Each row has a hidden trait or not; one of two labels after the row says which. A new part has a new trait and new labels.
[+0.25, +3.91, -0.91, -6.88, +0.89, +2.78, -0.63, +2.56, +0.20, +1.36, +1.15, -1.53, -4.60, -1.19, +0.31, -0.31, +0.34, +2.03, +5.65, -1.60]	<83>
[+1.83, +0.59, -0.14, +3.48, -0.65, -2.06, +6.39, -3.05, +8.31, +1.98, +0.64, +1.34, +5.96, -3.03, +1.78, -0.57, +3.26, +2.68, +1.34, -0.45]	<83>
[-2.99, -0.54, +1.71, -4.51, -3.47, -1.48, -2.60, +3.18, -0.03, -0.35, -0.76, +0.62, -2.23, -0.22, +1.33, +3.13, -3.02, -1.05, +0.34, +0.54]	<83>
[+1.57, -1.74, +1.14, +2.08, +1.75, +3.78, -5.45, +2.01, -4.52, -0.62, +1.08, +1.29, +2.62, +1.45, -2.60, -1.06, -1.19, -1.88, -3.64, +0.03]	<87>
[+0.20, -3.21, +0.51, +2.08, -0.45, -0.35, +1.83, -2.63, -2.10, +0.03, +0.14, +1.67, +1.38, -0.11, -0.65, -1.15, +0.01, -1.08, -1.03, -0.22]	<83>
[-0.70, -2.94, +0.92, +2.64, -1.85, -2.17, +1.92, -1.77, +0.68, -0.07, -0.38, +1.59, +3.13, -0.27, +0.61, +0.12, -0.40, -0.87, -1.33, -0.06]	<83>
[+0.59, -2.84, +0.67, +1.12, +1.46, +2.53, -6.01, +0.80, -7.82, -1.63, +0.23, +0.18, -0.10, +2.62, -3.46, -0.04, -3.05, -3.23, -4.54, +1.40]	<87>
[-0.49, -4.26, +0.83, +4.52, -1.27, -2.89, +2.76, -3.29, +1.07, -0.30, -0.25, +1.99, +5.04, -0.08, -0.13, -0.47, +0.01, -0.85, -2.49, +0.41]	<83>
[+1.36, -0.44, +0.51, -0.47, +2.60, +5.10, -7.28, +2.59, -4.34, -0.64, +0.65, +0.38, +1.11, +3.02, -2.89, -0.64, -1.96, -1.63, -1.72, -0.51]	<87>
[+0.48, +1.15, +0.94, -2.25, -0.11, +2.53, -4.70, +4.58, -0.69, +0.72, +0.65, +0.08, -0.58, +0.54, -0.44, +0.73, -1.84, -0.15, +0.00, -0.64]	<87>
[+2.38, -2.54, +0.19, +5.54, +3.14, +5.01, -3.17, -3.28, -9.99, -1.83, +0.47, +0.64, -0.56, +1.61, -3.42, -2.31, +0.26, -3.55, -5.36, +0.45]	<87>
[+2.44, +1.32, -0.46, +1.63, +3.47, +3.10, -3.74, +4.82, +0.51, +0.08, +2.88, -1.05, +4.05, +0.55, -1.43, -2.75, +1.50, +1.21, +0.02, -1.55]	<87>
[-1.96, -1.13, +1.64, -2.26, -1.99, +0.03, -2.34, +2.24, -2.31, -0.49, -0.48, +1.08, -2.02, -0.01, -0.02, +1.76, -2.59, -1.48, -1.18, +0.67]	<87>
[+2.29, +1.13, +0.83, +2.60, +2.09, +2.26, -6.93, +8.63, +2.24, -0.02, +2.08, -0.78, +7.41, +1.23, -1.19, -0.67, -0.58, +0.39, -2.59, -0.68]	<87>
[+0.46, -2.33, -1.12, +3.47, +1.02, -0.17, +4.28, -4.30, +1.17, +0.14, +0.65, +0.69, +3.17, +0.39, -0.83, -2.03, +1.66, +1.20, +0.95, -1.03]	<83>
[-1.26, -1.85, +0.34, -1.54, -2.14, -1.60, +3.82, -4.16, -0.60, +0.61, -0.82, +1.45, -1.85, -0.91, +0.88, +0.20, -0.08, -0.49, +1.48, -0.39]	<83>
[-0.38, +1.71, +0.37, +3.02, -1.57, -3.04, +2.83, +3.96, +9.07, +0.66, +0.51, +0.08, +7.51, -1.81, +3.24, +0.12, +2.33, +3.14, +1.64, -1.76]	<83>
[+2.96, +0.14, -0.21, +4.54, +2.10, +1.61, +0.17, +2.62, +3.02, +0.27, +2.66, -0.59, +6.76, -0.80, +0.08, -2.77, +2.64, +0.87, +0.06, -1.83]	<83>
[+1.66, -0.46, +0.17, +5.81, +0.54, -1.00, -0.39, +4.68, +4.66, -0.02, +1.62, -0.84, +8.69, -0.02, +0.38, -0.94, +0.99, +1.04, -1.55, -1.16]	<83>
[-0.79, +0.43, -0.38, -1.63, -1.36, -1.05, +2.60, -0.31, +2.11, +0.86, -0.19, -0.37, -0.40, -0.68, +1.42, +0.34, -0.09, +1.14, +3.02, -1.23]	<83>
[+1.23, -0.93, +0.00, -0.86, +2.27, +4.67, -2.04, -1.58, -6.80, -0.13, +1.24, +0.97, -2.76, +0.50, -2.35, -2.08, +0.17, -1.18, -0.65, -0.56]	<87>

Part 2:
[-0.02, +1.20, +2.11, -0.58, +1.01, -0.34, -4.53, -0.27, -2.16, +1.43, -1.21, -2.45, -1.43, +0.35, +3.25, -1.48, -1.66, -2.18, -0.75, -2.19, +4.25, +1.11, +0.71, -0.83, +3.27, -0.51, -2.48, +0.12, +0.64]	Q566
[-1.52, -0.34, -0.15, +0.27, -2.33, -1.30, +0.35, -0.82, +0.65, -0.10, +0.79, +2.48, -1.19, -0.82, +0.20, -0.42, -1.82, +1.25, +1.23, +1.56, -6.20, -0.87, -0.25, +0.91, +1.97, -0.21, +0.79, +1.38, +0.65]	Q593
[-1.44, -0.67, -1.81, +0.28, -1.58, -0.88, +0.85, -2.20, +2.67, -1.07, +1.63, -0.32, -0.84, -1.65, +2.00, -0.82, -1.54, +1.93, +0.29, +0.68, -5.07, -0.24, +0.06, +0.82, +1.22, -2.88, -0.18, +0.77, +1.14]	Q593
[+0.92, -0.52, -0.02, +0.23, +1.47, +0.06, +0.31, -1.58, +1.52, -0.16, +0.63, -1.68, +0.84, -0.73, +0.96, +0.75, +0.09, +0.85, -0.71, -2.33, +1.28, +1.39, +0.69, -0.01, -1.03, +0.37, -1.36, -1.01, -0.12]	Q566
[-1.26, +1.09, -1.12, -1.46, -1.75, +1.81, -1.70, +2.12, -0.53, +0.39, -2.15, -0.58, +0.54, +0.82, -1.47, -1.37, +2.30, -2.18, -0.93, +0.36, +8.38, -0.99, -0.63, -0.85, +0.14, -3.54, +0.05, -0.11, -0.16]	Q566
[+0.25, -0.36, -0.44, +0.11, +0.34, -0.46, -0.64, -1.73, +1.15, -0.12, +0.72, -1.60, -0.19, -0.90, +1.80, -0.10, -1.05, +1.07, -0.15, -1.63, -0.67, +0.81, +0.48, +0.10, +0.30, -0.72, -0.90, -0.15, +0.37]	Q593
[+0.63, +0.80, +1.44, -0.37, +1.40, +0.28, -2.82, +0.50, -1.27, +1.09, -1.04, -1.56, -0.28, +0.39, +0.62, -0.54, -0.24, -1.63, -0.64, -1.79, +3.94, +0.97, +0.40, -0.76, +1.38, +0.55, -1.54, -0.38, -0.02]	Q566
[-0.87, +0.72, -0.14, -0.67, -0.58, -0.02, -3.36, -0.68, -0.23, +0.56, -0.58, -2.20, -0.90, -0.21, +2.36, -1.61, -0.71, -0.98, -0.79, -1.20, +3.45, +0.40, +0.37, -0.37, +2.51, -2.82, -1.86, +0.19, +0.91]	Q566
[-0.87, -0.41, -0.43, +0.02, -1.81, -0.59, +0.90, -0.58, +0.74, -0.39, +0.57, +1.73, -0.26, -0.63, -0.92, +0.25, -0.58, +1.16, +0.71, +1.17, -3.05, -1.02, -0.32, +0.56, +0.65, -0.69, +1.42, +0.90, +0.22]	Q593
[+1.18, +0.48, +1.23, +0.03, +2.52, -0.44, -3.64, -1.89, -0.79, +0.90, -0.16, -4.45, -0.91, -0.36, +4.70, -0.73, -1.73, -1.29, -1.33, -3.87, +3.32, +2.24, +1.49, -0.85, +1.62, -0.47, -3.58, -0.76, +0.62]	Q566
[+0.39, +1.14, +1.90, -0.56, +0.99, +0.21, -3.49, +0.38, -2.15, +1.37, -1.38, -1.88, -0.67, +0.51, +1.35, -0.83, -0.47, -2.36, -0.77, -1.76, +5.64, +0.77, +0.44, -0.89, +2.32, +0.05, -1.58, -0.18, +0.05]	Q566
[-1.04, -0.90, -2.13, +0.20, -1.01, -0.97, +0.88, -2.62, +2.54, -1.08, +1.42, -0.51, -0.79, -1.50, +3.21, -0.99, -1.54, +1.91, -0.04, -0.03, -3.81, +0.11, +0.38, +0.67, +0.77, -3.37, -0.47, +0.46, +0.99]	Q593
[-0.12, +0.32, -1.57, -0.48, +2.29, -0.60, -5.61, -3.75, +0.65, +0.23, +0.01, -7.84, -2.10, -1.17, +9.25, -3.37, -2.36, -1.23, -3.01, -5.51, +4.89, +2.73, +2.20, -1.00, +2.99, -6.83, -6.20, -0.72, +2.02]	Q566
[-0.06, -0.79, -0.58, +0.46, -0.49, -0.91, +1.61, -1.47, +1.27, -0.56, +1.14, +0.94, -0.23, -0.94, +0.06, +0.65, -1.04, +1.81, +0.76, +0.44, -4.18, -0.12, -0.12, +0.77, -0.07, +0.69, +0.77, +0.45, +0.20]	Q593
[+0.76, +1.16, +3.36, -0.71, +0.24, +0.95, -1.52, +3.15, -3.49, +1.62, -2.13, +1.62, +0.74, +1.77, -3.89, +0.88, +1.33, -2.58, +0.29, +0.50, +6.07, -0.34, -0.62, -0.93, +0.48, +3.83, +0.98, -0.33, -1.02]	Q566
[+0.92, +0.94, +1.75, -0.46, +1.64, +0.49, -2.57, +1.01, -2.70, +1.33, -1.48, -1.32, +0.07, +1.00, -0.39, -0.12, +0.50, -2.03, -0.76, -1.52, +6.33, +0.66, +0.52, -0.97, +0.63, +0.97, -1.32, -0.44, -0.33]	Q566
[+1.19, +0.94, +2.95, -0.11, +1.70, +0.02, -2.05, +1.06, -2.44, +1.56, -1.09, -0.17, -0.05, +0.81, -0.97, +0.37, -0.28, -1.83, -0.03, -1.53, +3.16, +0.73, +0.28, -0.83, +1.22, +3.38, -0.98, -0.36, -0.43]	Q566
[+0.05, -0.64, +0.63, +0.62, -0.35, -1.45, +0.65, -1.41, +0.36, -0.04, +1.22, +1.16, -0.50, -0.71, +0.14, +0.51, -2.04, +1.88, +1.12, +0.56, -6.22, +0.15, +0.11, +0.78, +0.80, +1.72, +0.59, +0.81, +0.39]	Q593
